Here is a tiny trained network, its code and every weight. The questions are about switching its units off for an input and a class, where a switched-off unit gives its printed mean instead of its output.

import numpy as np


def w(rows, s, z=0):
    codes = np.array(rows[::2]) - 128.0
    scale = np.full(codes.shape[1], s)
    scale[-1] = z or s
    return codes * scale


def norm(h):
    return h / np.sqrt((h * h).mean(-1, keepdims=True) + 1e-5)


def f(y):
    return np.maximum(y, 0)


def log_softmax(a):
    a = a - a.max(-1, keepdims=True)
    return a - np.log(np.exp(a).sum(-1, keepdims=True))


def net(x, mask):
    res = np.array(x, float).reshape(1, 2) / 4 @ E
    u = 0
    for l in range(2):
        y = f(norm(res) @ A[l][:, :-1].T + A[l][:, -1])
        res = res + np.where(mask[u : u + 5], y, B[l][:, -1]) @ B[l][:, :-1]
        u += 5
    return log_softmax(norm(res)[-1] @ U[:, :-1].T + U[:, -1])


A, B = {}, {}
E = w([
[66,208,181],'x0',
[253,182,68],'x1',
],0.0042)
A[0] = w([
[104,254,237,49],'0.n1',
[198,35,158,65],'0.n2',
[175,56,78,252],'0.n3',
[23,99,182,125],'0.n4',
[33,19,178,149],'0.n5',
],0.0084,0.0016)
B[0] = w([
[118,136,11,232],'0.n1',
[82,138,161,198],'0.n2',
[193,126,113,245],'0.n3',
[180,85,150,235],'0.n4',
[148,72,125,253],'0.n5',
],0.013,0.0052)
A[1] = w([
[155,66,141,81],'1.n1',
[157,65,218,63],'1.n2',
[121,96,91,244],'1.n3',
[89,251,66,2],'1.n4',
[100,187,118,101],'1.n5',
],0.017,0.0072)
B[1] = w([
[8,142,68,191],'1.n1',
[167,17,53,177],'1.n2',
[147,181,222,252],'1.n3',
[94,103,54,162],'1.n4',
[65,173,83,138],'1.n5',
],0.014,0.011)
U = w([
[105,132,173,1],'0',
[87,202,22,124],'1',
[86,8,98,176],'2',
[45,131,219,71],'3',
[216,182,179,205],'4',
],0.019,0.0094)

Each question gives the input, the list of numbers given to net, and the class t.
The units are the neurons (one row each of A and B). Each row of codes is followed by its name. A weight is (code - 128) times the scale printed after its matrix; where a second scale follows, it is the last column's (A, B and U).
mask holds one flag per neuron, layer by layer. A switched-off neuron (its flag False) gives its mean, the last column of its row in B, instead of its output. The means were averaged over made-up inputs and are rounded, as every weight is.
A unit's drop is (log p(t) with every unit on - log p(t) with that unit switched off) / (log p(t) with every unit on - log p(t) with every unit switched off).
top k neurons: the k neurons with the biggest drops, biggest first
k most important neurons of layer l: the k neurons of layer l with the biggest drops, biggest first
drop of u: that unit's drop, to one decimal
input [4,-1], class 4: top neuron -> 0.n1
input [-7,3], class 4: top 2 neurons -> 0.n3, 0.n4
input [-5,3], class 4: top 2 neurons -> 0.n3, 0.n4
input [-5,1], class 4: top 2 neurons -> 0.n3, 0.n5
input [6,-3], class 4: top 3 neurons -> 0.n1, 1.n3, 1.n1
input [1,4], class 4: top 2 neurons -> 1.n1, 0.n1
input [1,-1], class 3: 4 most important neurons of layer 0 -> 0.n1, 0.n3, 0.n4, 0.n5
input [2,-2], class 3: drop of 1.n3 -> 0.9
input [3,0], class 1: drop of 0.n5 -> 1.2
input [3,-1], class 4: drop of 0.n1 -> 1.0
input [3,-3], class 3: 2 most important neurons of layer 1 -> 1.n2, 1.n3
